Each row is followed by its tier, which names the range that a hidden value of the row falls in. A new part has a new value, new ranges and new names.
[   0   36   -6   61  155  162   42 -170  -21  282 -148  -86  475  176
 -259  114  235  -56    0   26  -34 -107  -21 -509   13  -15   25  -73
 -473  284 -267  326 -148  228   27  109  131   24  -39 -148   67  120
 -227  -45 -127 -172  -28   -1   89  450   50]
z252
[ 138 -104   15  121   88  197 -233 -330  -80  152  -40  288  145  220
 -107  -84   44   90  116   12   82 -119 -140 -327  227 -211 -214  -75
 -247  244 -352  101  134  324  220   63  316    2 -146 -176  191  -31
 -164 -155  117  -85   80  259 -147 -132  150]
Z908
[-264  -55  151  352  -51 -183   -6  -62  -48  123  -46  -13  248 -246
 -168  -77  -64  293   59  276  132   21  101   39  -77  176  -58  185
  506   26  -99  -23  232  -31 -335   18  -67   62  -68  207   82  142
   58  191  -29  -92  -66   13  -46 -118  288]
z15
[-268 -154  -29    4 -180 -307   92   79  155  115   63 -122   87 -192
  -96  153   65  121  -56  234  203  -73   97  -76   24  312 -122  254
  316  166   -7   17  248 -143 -123  277 -153  -56  302  350  141  207
   -2  275   17  197 -212 -107  -52 -282  183]
Z908
[ 137 -213 -234  -88  -15  273   59  -49  135  382  116  329   12  -86
   22   79  258  -96  -96  -81 -272   44 -194 -164   17   62 -230   75
 -302  330 -292   82  117  -26  252  282  260   69  172  -34   61  206
   12  -54 -118   98 -105    4 -212 -121  180]
z221
[ -43 -151 -136 -311  183  -99   20  215   18  -20   80 -220  -68  -71
  111  332  159  -86 -443 -220 -131   45  170 -284  -58 -322   93  125
 -240 -388  162  407 -463  169 -115   62 -128  -85   88  116   27   99
 -129   60   42 -239  145  259   51  347 -200]
z15
[-161  -27 -256 -108   11   -3  148 -118 -118   34  198  -53    6  152
  -68  381  262  -87 -545  -94 -122   54   97 -235  230 -172   59   96
 -460 -222   19  373 -503  163   40  112 -322  117  -45   36  -29   26
 -274  171   40 -254  253  222   36  436 -304]
z991
[-569   93  265  -91  -63  -35  140  -43   27  279   70 -516  219 -230
 -135  -97  -85   98   78  172  226 -280  267  -53  -31  352  368    6
  218 -246  -25  -69 -255 -243 -182  312 -246   65 -146  411  -98  -11
 -208  457 -102   96  100 -321  185  191  -18]
z252
[-280  111   65  -92 -315   82  -29  -70  100 -106  146  -92  406   46
   67  -82  -39 -438 -195 -243  374 -165  506 -348 -186   22  190   94
  272  -63  158  121 -286  182 -384   84 -161   95   29  118 -222   48
 -123  391 -248 -311  139 -565  343  147  -65]
z991
[ -27  -61  193  504 -110   36   -6 -133 -190    6  -14   80  428  172
 -407  205  -33  410  -11  375  275   42   77  -91 -172 -112 -126  151
  285  141 -259  159  221  335 -252  -21 -176   18 -150   66   94  227
   58   50  -28 -293  204   47   82   90   94]
z960
[  42  -65   90  -96 -115  403  -28 -114 -108  393  -41  -80  187  127
   50   -1  -91  -18   45  -10  142 -342 -143 -261 -313 -251   15   25
  154    9  -96  -42  -22  387  -70  231  196  -51  -50   41  -13   47
 -106  -42  -91  -74  316   59 -115 -172 -296]
z15
[-161  113   -6  -94 -149  225  -97  -85  -84  157  135 -158  128  237
  143   23  -75 -128  -31 -118  288 -246   -4 -120   68 -149  303 -176
  128  -51  140   24 -182  263 -114  257  -35   -7  -82   83  -13 -225
 -221  -20   -2 -118  273  -72    3  -36 -247]
z252
[-232  -73   40 -264 -146  210 -133  167  110  211  260  -62   -9 -143
  345 -159  -11 -123 -178 -220  255 -162  222  122   19  155  327 -118
  372  -46  259  -84  -82 -138  -30  213  -27  -17  140  496  -48  -67
   66  144  113  152   13 -263   52 -325   57]
z15
[ 211 -399 -171 -203  -42  -15   79  191   67 -118  232   86 -246  133
    2  507   19   84 -329  149  -60  155  -39 -104  -89 -336 -138  188
 -254 -163  -84  163 -119  200  -11  226 -201 -150  116  133   46  206
   44    0   21 -226  264  261   45  -13 -123]
z991
[ -90 -372 -242 -525  144   49  235  154  191  183  201 -105 -467 -170
  197  244  262   30 -404  -39 -333  -92  -85  -25  251  150  -20   -8
 -573 -263  -67   23 -261 -320  554  329 -146  -27  252  373  -21   66
 -176  130  200  243    4  303   15    2 -109]
z221
[   1 -155  -67  323 -175  -74   34 -233  -41  -19   16   78  131   59
 -221  279  -65  289  -67  428   17   91 -135 -106 -139 -226 -166  178
   76  -44 -239   -6  104  162 -204   54 -107  128 -105 -115  -31  272
 -145  122  -92 -275  170  299   35  102    5]
z960
[-178   49  187  556 -164  -16   76  -52 -271  -90   22  181  427  -74
 -153   36    1  321 -114  226  163  -74  114   50 -241   37 -191   75
  408   37 -257   -3  410  179 -234  -57 -138  110  -67  -17  -38  142
   79  -21   14 -289  155  -94    9  -16  189]
z15
[-157 -160  -41   85  248  -73  144   14  -31 -237  -60 -136 -334   -1
   53   95 -184   94 -146  -37 -141   12   21   -9  211 -147  -30  104
   97 -566   42  -74 -200  177  -17   38 -279  -27 -173   47  128 -263
 -283  110   -7 -373  312  346  -22   82 -230]
z252
[ -64   78  -74  283 -122  195  100  119   29  327   76  120  367 -166
  -82  117  132  237 -122  -41 -204  -28  -95 -114  -87 -113 -218   -7
  115  386 -306  288  454  125  174  442  145  141  122 -281  201   98
  -43 -233 -192  137  -89  -45 -444   68  100]
z141
[ -33 -138  103 -206  212  143   72  123   42  389  113  -23  225 -266
 -141   70  277   95  -60  -76 -272   94   94 -189 -119   93   59   41
 -389   88 -271  420 -195 -103    8  222   86  -39  -77  188  -20  240
  137   35 -124    9   -7  -99   19  353  299]
z141
[ -34  -20  173  171   -1  452  245  253   10  543 -145  -22  578 -217
 -104 -149  113  164 -155  -36 -198 -209   81 -223 -419   48 -131    5
  206  344 -258  255  290  216   76  285  153   72  108   35   47  159
  167 -194 -254    3  -65 -136 -177  122   13]
Z908
[ 131 -169 -122  -35  291  204 -158  -31  142  247   70   76 -147   70
  -29  143   60   31  248   16  -99  119 -268  -68  252  -11  116 -166
 -365  152 -255  -61  -13  -82  199  266  277  -82  -40  -45  266   -7
 -168 -118  -15   67  -45   44 -134    5  270]
z252
[-217   41  -27  374 -200 -140  -62  258  151 -131  131  112  318 -298
  106  -28   63  109 -155   48  136  109  247  159 -147  161   50  -68
  538  118   37    6  382 -197 -229   23  -26  173  250   61  -42  161
  111  -17  -45  -98 -310 -272  106   -6  457]
Z908
[ -45 -329 -108 -438  110   73  118  179  266  -65  121  -32 -237 -174
  237  -31  112 -112 -434 -178 -262  -34  239 -169   90  -41   15  -32
 -371 -355   21  150 -366 -126  300  103 -110   47  112  255 -176   20
  -86  131   47 -128    9  217  273  185  -21]
z141
[ -26 -211 -302 -134  281  -93  -18  233  200 -426  124   61 -340   49
  317  109  -10 -402 -450 -354 -141  331  292  -52  348 -116  220  -15
 -129 -432  366   90 -513   57 -174 -117 -282  -24   32  126   53 -235
 -131  106   -9 -559   55   88  251  223    4]
z991
[-197   72 -153   99  186   51  -16  128  119  123  112   50   92 -283
   89   -3  195  -83 -157 -296 -250  149  116  -44  171   76   95  -78
  -65   -9  -65  189  -54 -170   59  163   97  154   44 -105  123  -25
 -139   -6 -113  -31 -176 -146 -156  277  267]
z221
[-350  209   90  -92 -190  140   81 -206 -240   99  178 -210  174   70
   34  114   -3 -234    3 -191  256 -299   97 -147 -163   27  215   78
  144 -292   25  -17 -302  189 -311  215 -167   16 -161   89 -178  -80
 -254  283 -156 -198  479 -401   57   95 -289]
z141
[-260    5  -67  133 -128 -257 -150  -31  216 -138  131  -43  143 -110
  -21   80   42  -28   19    5  262  128  221  -41  143  180  131   65
  312   68  109   70   52 -168 -244   71 -100   63  131  145   59  106
 -122  284  -57  -28 -206 -247  148   11  343]
z991
[  32 -115   56   80 -172  373   55  106  225  332  -23  193  457 -265
   -3 -277  150  188 -257  -69 -227 -114  175 -228 -281 -111 -221  -55
  103  286 -262  332  257   75  290  169  247  262  128  -50 -140  236
  120 -138 -180   24 -212   88    2  141  182]
z141
[-149 -112  -57  158    1 -179 -294   66  163 -105  251  156   16 -114
  -10   75   43  -32  -10   65  334  229  271  101  178  187  161   22
  221   61   -5 -105   43 -273 -201    0   23   24  126  251  159  176
   41  234  111  -17 -237 -313  126 -147  534]
z15
[  29 -306  -14 -199  109    5   97  294  127  -92   90 -176 -162   80
  -30  295  -52  149 -321   57    7  -16  168 -170   36 -256  -29   78
 -132 -255  -21  211 -168  190  147  247 -237 -144   95  217  153   15
  -64   19   63 -140  171  246   73   97 -194]
z252
[  88   -4 -258   58   82  281  -11 -112  -88  334   85  142  -18   77
  165  234  118  -78   44 -180 -257  148 -457   12   78 -102  114  -61
  -82  196   16   64   17  163 -125  244  123  -32  -67 -140  132  -71
 -128 -192 -151  -94  187   88 -347  -29  -23]
z960
[ -49 -237  -42 -162  278   -6 -126   -8  -63 -166   88    6 -536  -79
  289  132   -5  232 -113 -306 -100  -41 -130  120  303 -197  -69   22
   72 -495   99    6  -27   64  302   15  -59 -157  -34  195  198 -204
 -216   -9  317   33  291  459 -204 -266  -93]
z15
[  79 -217 -102  229  -68  -97  102   23  -42 -223  -39  133  159  215
  -17  169  -42   96 -361  279    7  118   35 -142   12 -194  -91   25
   -6   14   33  138   20  340 -249  -79 -284    9   -8   33  -35   22
   20  -98   31 -543  115  372  209  102  -27]
z960
[-114 -127 -172  -77 -159 -105 -168  -99   87  137  292  128  -88  -11
   11  266  297  110  -26  -90  221  155  -64  142  249  235   52  140
  204  228  165  207   81 -152  -12  125  -93  -63  224  441  107  168
   48  195  148  260  -98  -50  -50 -306  264]
z991
[-183    1   -7  217   74   56  205  122 -190  -42   80 -212  -10   29
  -68  420  -30  311 -279   14  -81    0  -35   46  -19 -219   25   80
  146 -316  -22  153  -11  232  -23  221 -372  -24  -83    5  167  -61
 -209    1  -16 -182  397  162 -187  229 -327]
z960
[ 186 -491   29 -142  -16 -186   58   24  161 -302  -27   13 -113  247
 -116  208 -200  248 -211  486   72  -94   53 -387  119 -324 -312   49
 -410  -65 -296   61   73  278  204  193 -181 -154   26   45   86   78
 -118  -16  164 -254  134  530  224  -61  -37]
z991
[-257  232   61  320  158  178   77 -158 -137  155  -77  -34  314 -122
 -123   40  255  143   85 -317 -112 -136  -44 -122   53  153  -75  -23
   76   56 -217  217  186   69  182   89   68  103  -37 -173  128  -36
 -283  -10 -111   35   60 -180 -203  261   87]
z141
[-163  125  -73  275  171  116  106  178   38  263  114  -35  287 -153
 -109  147   18    7   -3   56 -240  167  -21  -68   84   49  169 -151
 -201  222 -312   76   83  -96  -96  449   48   99 -100 -286  245  -30
 -136 -113 -275  -82  -67 -310 -278  377  252]
z252
[  67  -27  -82  -68  -84  305 -183 -118   -1  100   79   27  -33  322
   96   52 -140 -228   64 -186  276 -158  -53 -215   23 -324   94  -14
  158  -60   58  -45 -160  427  -84  201  142  -54  -53  -41  110 -162
 -207  -26  -87 -208  292  -17  -75 -191 -260]
z141
[-107  -77  -20  -28  141   26  -16  179   -5 -183  210  -66 -123  -85
   64  218  -20   47 -289 -233  -90  173  237   -3   19 -296  129   64
   32 -467   59  254 -319  118 -110   81 -218    5 -140   52   37  -48
  -91   90  -53 -315  295   49   33  310  -72]
z991
[   4 -147 -168 -330 -219  277  -88  -37  143  199  219  -19  -63  268
   89  105    1 -328 -197  -98  302 -170  119 -240   23 -156  149   41
  -33  -33  108   -9 -359  205   21  270   15    3  133  239  -28   19
 -132  179  -36  -69  156  -93  117 -159 -278]
z141
[-295   37   36   43 -141 -216  -10 -106  -26   97   77  -92  291  -39
  -93   91  168   64  -39  -26  235    3  129 -100  122  258   70  159
  290  204  162  322   36   50 -301   98 -226  -55   61  336   49   55
    5  229    1    7  -37 -132   32  -51  167]
z991
[  29 -160  -83  172  154  -45   35  405  -18 -217  167  -59 -212   24
   34  444  -61  180 -142  114   42  157  -15  190  -76 -185   89  -27
  109 -321  -35  -82   53   51 -107  152 -171 -121  107   63  185   14
   -9 -159   52 -263  163   35   -1   61   24]
z221
[ -17 -294 -117   76 -230 -152  -35  173  400 -220   90  317  116  -95
  100 -150   17 -122 -233   37  158  150  348  -78  112  235 -189  110
  336  328   84   48  298  -67  -65   37  -90   47  352  270   17  122
  202  138  -45 -127 -388 -157  233 -320  445]
z252
[   2   -8  319   45 -238  602  -11 -240 -121  216  -26   73  477  261
 -110 -301 -133  -32  -13   -6  308 -451  221 -356 -332 -201  -24  -80
  118   26 -275   10  -72  488   55   83  106  108 -228   45 -233    2
  -46   39 -136 -296  399 -159  252   17 -228]
z252
[-322   15  247  -39 -161  -63 -190 -527   -5 -112   59 -139  133   43
 -217  -12   42  121  241  -41  472 -307  218 -274   67  114  -42  163
  142 -211 -166   37  -98    8   79  -31  -52   35 -125  209 -106  150
 -366  544   69   90  219 -175  286  -18   68]
z991
[-299  -21  107 -213 -314   60  -24  114  225  126  193 -152  143 -337
  183 -135  -11  -91  -21 -189  194 -154  294    4 -309  158  162  111
  559 -130  166   38  -24 -161 -217  220  -25   66  152  358 -235  149
   52  324 -193   91  -13 -400  165 -128  110]
z141
[-205  -24   18  412 -153  -82  104 -138 -121   68  108  106  292  -50
 -213  172   76  274  -76  349   72  126  -14  104  -15  209  -10   89
  184  158 -171   14  202  -53 -259   63 -244  118  -73  131  -21  191
   26  148  -39 -159   51  -65   46   65  243]
z960
[ 125 -320  -87   67  -10  -75  -38  -97  -68 -123   75  177 -175   93
  -14  196 -143  169 -187  349  -28   40 -101 -116   -7 -372 -195   93
 -180 -252 -245 -106  -32  206  -64   45  -22   12 -121  -68   15  107
  -93  -19  113 -352  244  481   11  -74  -26]
z15
[ -11  -48  -87 -233 -105  144 -246 -151   65   75  123  -90 -129  227
   90  141  -68 -238  115 -219  366 -196  -13 -256   18 -264   96   88
  156 -161  100  -27 -228  285  -69  203  153  -96   48   68  100  -40
 -274  150  -27  -37  235  -61  -33 -227 -227]
z221
[ -48  -65   -9  503 -150 -228   58  166  113 -335  -52  -16  255   -1
 -254  326 -101  193  -35  296  232   56  173 -139 -295 -143 -247  213
  427  -37 -196  -14  369  180 -253   59 -111   50  216 -188  127  270
  -91   55 -188 -319  -65 -116  107  105  132]
z141
[  15 -355  -29 -255  249 -141 -181 -227   45 -303   92   14 -627  -14
  130  178  -92  223   22 -203  -97   97 -106  -36  354 -305 -140  193
  -60 -582   37   94 -217  111  187  -18 -119 -174 -208  165  140 -116
 -280  218  199  -88  388  558  -54 -167  -63]
z960
[  61  -67 -107  -47  -90  259   56  154  124  102  -68 -115  198  317
   68  132  -34 -250 -115    5  259 -309   13 -357  -95  -96   34 -116
   -9  190   -5  -85   57  331   76  282   70  -79  302  -17  123  -40
 -195 -134  -68 -128    3 -134   68  -91 -242]
z221
[-101   37   -4  388  127 -120  118  149 -343 -291   44  -79  -55   95
 -161  524 -134   14 -136 -118  133  124   97  -28 -256 -346 -123  434
  481 -532   31   73 -101  534 -571    4 -315 -150 -112 -101  261  -17
  -95   93 -174 -590  551  -95 -212   98 -327]
Z908
[ 160   79 -237  250  153  154 -337 -236 -123   52   36  367  231  265
  -61  173  288 -205  -77 -378   93  174  -33 -318  203 -291  -78   27
 -139  246  -56  354  -79  405  -77 -146  300   37   -2 -288  261   46
 -153 -151   21 -275    5   40 -180  113  151]
z15
